Here is a tiny trained network, its code and every weight. The questions are about switching its units off for an input and a class, where a switched-off unit gives its printed mean instead of its output.

import numpy as np


def w(rows, s, z=0):
    codes = np.array(rows[::2]) - 128.0
    scale = np.full(codes.shape[1], s)
    scale[-1] = z or s
    return codes * scale


def f(y):
    return np.maximum(y, 0)


def log_softmax(a):
    a = a - a.max(-1, keepdims=True)
    return a - np.log(np.exp(a).sum(-1, keepdims=True))


def net(x, mask):
    res = np.array(x, float).reshape(1, 8) / 4 @ E
    y = f(res @ A[0][:, :-1].T + A[0][:, -1])
    res = res + np.where(mask, y, B[0][:, -1]) @ B[0][:, :-1]
    return log_softmax(res[-1] @ U[:, :-1].T + U[:, -1])


A, B = {}, {}
E = w([
[175,140,52,206,44,70,209],'x0',
[132,131,146,139,109,141,121],'x1',
[82,254,138,84,96,183,177],'x2',
[128,135,123,131,133,117,115],'x3',
[152,120,146,114,117,143,141],'x4',
[123,164,204,200,191,80,198],'x5',
[128,118,143,137,111,147,140],'x6',
[137,134,109,117,150,111,120],'x7',
],0.0091)
A[0] = w([
[116,34,50,134,49,153,89,243],'n1',
[121,84,98,53,106,177,112,181],'n2',
[37,152,57,30,82,171,132,252],'n3',
[106,36,120,60,157,185,72,232],'n4',
[88,245,80,145,101,201,174,159],'n5',
[136,212,152,117,150,171,181,175],'n6',
[167,71,19,204,65,130,108,211],'n7',
[185,189,92,136,51,139,185,151],'n8',
[67,188,174,100,227,141,147,209],'n9',
[144,26,185,135,186,95,80,229],'n10',
[177,131,56,205,79,105,129,190],'n11',
[142,174,236,118,192,43,158,240],'n12',
[174,193,40,204,76,104,165,211],'n13',
[10,169,158,117,148,183,1,253],'n14',
[165,99,186,228,107,81,171,247],'n15',
],0.0094,0.0041)
B[0] = w([
[216,103,78,112,113,61,47,234],'n1',
[210,177,169,149,67,83,74,196],'n2',
[211,205,165,115,22,116,108,230],'n3',
[178,127,219,144,95,136,39,236],'n4',
[68,193,110,64,71,152,144,217],'n5',
[62,175,100,104,138,207,166,196],'n6',
[226,72,55,76,144,90,120,243],'n7',
[73,162,72,110,44,120,92,208],'n8',
[86,151,165,183,148,205,155,220],'n9',
[90,126,210,157,213,102,46,243],'n10',
[139,93,75,46,157,75,171,227],'n11',
[66,109,129,203,161,184,161,238],'n12',
[60,130,56,88,79,56,145,249],'n13',
[209,160,238,151,114,156,181,248],'n14',
[72,60,81,169,255,89,145,250],'n15',
],0.0088,0.011)
U = w([
[211,125,173,122,122,90,57,46],'0',
[237,83,30,93,114,104,121,128],'1',
[122,84,159,187,186,141,110,253],'2',
[166,91,69,158,210,44,252,69],'3',
[201,213,152,92,47,159,137,174],'4',
[149,192,66,31,31,109,119,64],'5',
[147,181,127,114,159,254,222,137],'6',
[44,204,26,107,130,117,173,44],'7',
],0.0085,0.0037)

Each question gives the input, the list of numbers given to net, and the class t.
The units are the neurons (one row each of A and B). Each row of codes is followed by its name. A weight is (code - 128) times the scale printed after its matrix; where a second scale follows, it is the last column's (A, B and U).
mask holds one flag per neuron, in row order. A switched-off neuron (its flag False) gives its mean, the last column of its row in B, instead of its output. The means were averaged over made-up inputs and are rounded, as every weight is.
A unit's drop is (log p(t) with every unit on - log p(t) with that unit switched off) / (log p(t) with every unit on - log p(t) with every unit switched off).
The circuit of an input: a set's keep is (log p(t) with only the set's units on - log p(t) with every unit switched off) / (log p(t) with every unit on - log p(t) with every unit switched off). Starting from the 12 units with the biggest drops (on a tie, the unit counted first), units are removed one at a time, each time the one whose removal leaves the highest keep (on an exact tie, the one counted first), for as long as the keep stays at least 0.8.
units of the circuit, in order: the units of the circuit, biggest drop first
most important unit: the unit with the biggest drop
k most important neurons: the k neurons with the biggest drops, biggest first
drop of u: that unit's drop, to one decimal
input [-2,7,0,-5,1,-7,5,-6], class 0: 2 most important neurons	n1; n4
input [8,5,1,-3,4,1,3,3], class 7: units of the circuit, in order	n8; n15
input [1,-5,1,3,7,4,6,-6], class 7: most important unit	n14
input [4,-1,4,4,3,1,-3,-7], class 7: units of the circuit, in order	n4; n14
input [-1,-1,-4,6,-4,1,7,-8], class 2: units of the circuit, in order	n3; n10
input [7,0,1,4,5,7,-7,0], class 7: 3 most important neurons	n8; n13; n14
input [1,5,-3,8,-8,-3,6,-7], class 1: units of the circuit, in order	n7; n1
input [-4,-3,1,-8,-4,-7,-1,-8], class 4: 2 most important neurons	n3; n15
input [-2,2,1,1,3,-5,7,2], class 4: 3 most important neurons	n15; n10; n3
input [2,3,0,7,-1,3,-8,-8], class 3: 2 most important neurons	n5; n15
input [1,2,-6,-6,1,3,1,-3], class 3: drop of n9	0.1
input [4,-4,1,1,0,8,-4,8], class 7: drop of n13	0.2
input [-7,-1,2,6,-2,-5,3,2], class 4: drop of n3	0.2
input [1,-1,-6,2,0,6,-3,-8], class 3: units of the circuit, in order	n15
